Below is a small trained network, with its code and all its weights. Each question gives an input and a class and asks what happens when units are switched off, that is, made to give their printed mean instead of their output.

import numpy as np


def w(rows, s, z=0):
    codes = np.array(rows[::2]) - 128.0
    scale = np.full(codes.shape[1], s)
    scale[-1] = z or s
    return codes * scale


def f(y):
    return np.maximum(y, 0)


def log_softmax(a):
    a = a - a.max(-1, keepdims=True)
    return a - np.log(np.exp(a).sum(-1, keepdims=True))


def net(x, mask):
    res = np.array(x, float).reshape(1, 7) / 4 @ E
    y = f(res @ A[0][:, :-1].T + A[0][:, -1])
    res = res + np.where(mask, y, B[0][:, -1]) @ B[0][:, :-1]
    return log_softmax(res[-1] @ U[:, :-1].T + U[:, -1])


A, B = {}, {}
E = w([
[7,215,212,124],'x0',
[124,128,127,128],'x1',
[34,74,35,80],'x2',
[188,233,71,11],'x3',
[126,127,127,127],'x4',
[131,127,127,126],'x5',
[110,204,1,237],'x6',
],0.0077)
A[0] = w([
[221,206,106,67,97],'n1',
[111,9,162,219,60],'n2',
[255,189,208,195,4],'n3',
[119,22,222,57,95],'n4',
[119,31,158,51,36],'n5',
[84,27,156,176,145],'n6',
[136,84,151,177,81],'n7',
[68,164,169,125,31],'n8',
[33,73,41,22,212],'n9',
[114,80,119,234,68],'n10',
[158,104,87,115,112],'n11',
[144,91,169,201,114],'n12',
[92,73,48,120,210],'n13',
[67,68,167,229,155],'n14',
[246,97,75,93,80],'n15',
[104,187,40,214,95],'n16',
[164,78,79,146,164],'n17',
[199,197,86,46,134],'n18',
[104,146,15,186,17],'n19',
[106,205,48,246,99],'n20',
[79,224,173,116,49],'n21',
[139,237,181,117,231],'n22',
[22,171,127,116,237],'n23',
[232,78,70,108,77],'n24',
[155,120,185,39,249],'n25',
[184,37,82,117,13],'n26',
[229,89,105,171,86],'n27',
[197,111,49,178,127],'n28',
[138,35,74,91,89],'n29',
],0.0085,0.0015)
B[0] = w([
[111,161,84,109,220],'n1',
[106,152,62,80,216],'n2',
[188,36,76,255,218],'n3',
[190,161,158,119,219],'n4',
[198,162,196,108,189],'n5',
[140,169,71,102,203],'n6',
[77,160,84,90,164],'n7',
[106,111,157,121,172],'n8',
[195,101,51,201,232],'n9',
[126,173,115,82,199],'n10',
[101,99,140,136,167],'n11',
[91,151,43,65,178],'n12',
[157,100,153,173,203],'n13',
[130,127,71,113,215],'n14',
[75,130,136,117,220],'n15',
[182,150,181,100,241],'n16',
[80,116,182,141,188],'n17',
[88,132,64,94,223],'n18',
[159,164,149,126,229],'n19',
[203,160,210,89,255],'n20',
[55,107,147,112,194],'n21',
[79,94,84,149,206],'n22',
[75,61,182,180,216],'n23',
[61,106,144,97,216],'n24',
[181,154,117,130,202],'n25',
[86,135,162,125,192],'n26',
[49,93,189,109,206],'n27',
[118,116,163,119,217],'n28',
[105,105,183,172,185],'n29',
],0.0081,0.0089)
U = w([
[106,232,1,38,98],'0',
[243,227,239,92,86],'1',
[15,78,218,149,72],'2',
[185,71,72,251,252],'3',
],0.0096,0.0038)

Each question gives the input, the list of numbers given to net, and the class t.
The units are the neurons (one row each of A and B). Each row of codes is followed by its name. A weight is (code - 128) times the scale printed after its matrix; where a second scale follows, it is the last column's (A, B and U).
mask holds one flag per neuron, in row order. A switched-off neuron (its flag False) gives its mean, the last column of its row in B, instead of its output. The means were averaged over made-up inputs and are rounded, as every weight is.
A unit's drop is (log p(t) with every unit on - log p(t) with that unit switched off) / (log p(t) with every unit on - log p(t) with every unit switched off).
The circuit of an input: a set's keep is (log p(t) with only the set's units on - log p(t) with every unit switched off) / (log p(t) with every unit on - log p(t) with every unit switched off). Starting from the 12 units with the biggest drops (on a tie, the unit counted first), units are removed one at a time, each time the one whose removal leaves the highest keep (on an exact tie, the one counted first), for as long as the keep stays at least 0.8.
circuit, biggest first: the units of the circuit, biggest drop first
k most important neurons: the k neurons with the biggest drops, biggest first
drop of u: that unit's drop, to one decimal
input [-3,-7,-7,-1,-4,6,-4], class 3: circuit, biggest first -> n3
input [-2,-7,3,-6,4,-2,8], class 1: circuit, biggest first -> n20; n16
input [2,-3,7,4,6,4,5], class 3: circuit, biggest first -> n9; n23
input [1,3,4,1,8,6,-4], class 1: circuit, biggest first -> n5; n4
input [-6,-3,-6,-2,-5,8,1], class 2: circuit, biggest first -> n27; n24
input [-4,5,-7,5,1,-7,6], class 3: 2 most important neurons -> n3; n22
input [-1,-5,-4,3,-5,6,3], class 3: 2 most important neurons -> n3; n2
input [-8,-6,-4,-7,-3,3,-4], class 2: 2 most important neurons -> n27; n29
input [-1,-1,-8,8,7,5,5], class 0: 2 most important neurons -> n1; n18
input [-7,4,6,-7,0,-4,3], class 0: 3 most important neurons -> n2; n6; n10
input [-6,4,3,-6,1,-3,2], class 0: 2 most important neurons -> n2; n6
input [-7,-2,-1,-6,-5,5,-7], class 1: 2 most important neurons -> n4; n5
input [-4,2,-4,5,-7,2,8], class 1: 2 most important neurons -> n20; n16
input [-1,6,7,-6,6,-8,-5], class 3: circuit, biggest first -> n9
input [-4,1,8,-8,6,-1,8], class 0: 2 most important neurons -> n2; n10
input [-5,-3,-5,-1,3,-1,6], class 1: 2 most important neurons -> n20; n16
input [0,8,-8,1,2,-5,-4], class 3: drop of n3 -> 0.4
input [6,4,-7,-2,7,-5,-4], class 3: drop of n3 -> 0.5
input [-5,-5,2,-8,2,5,8], class 0: drop of n14 -> 0.2
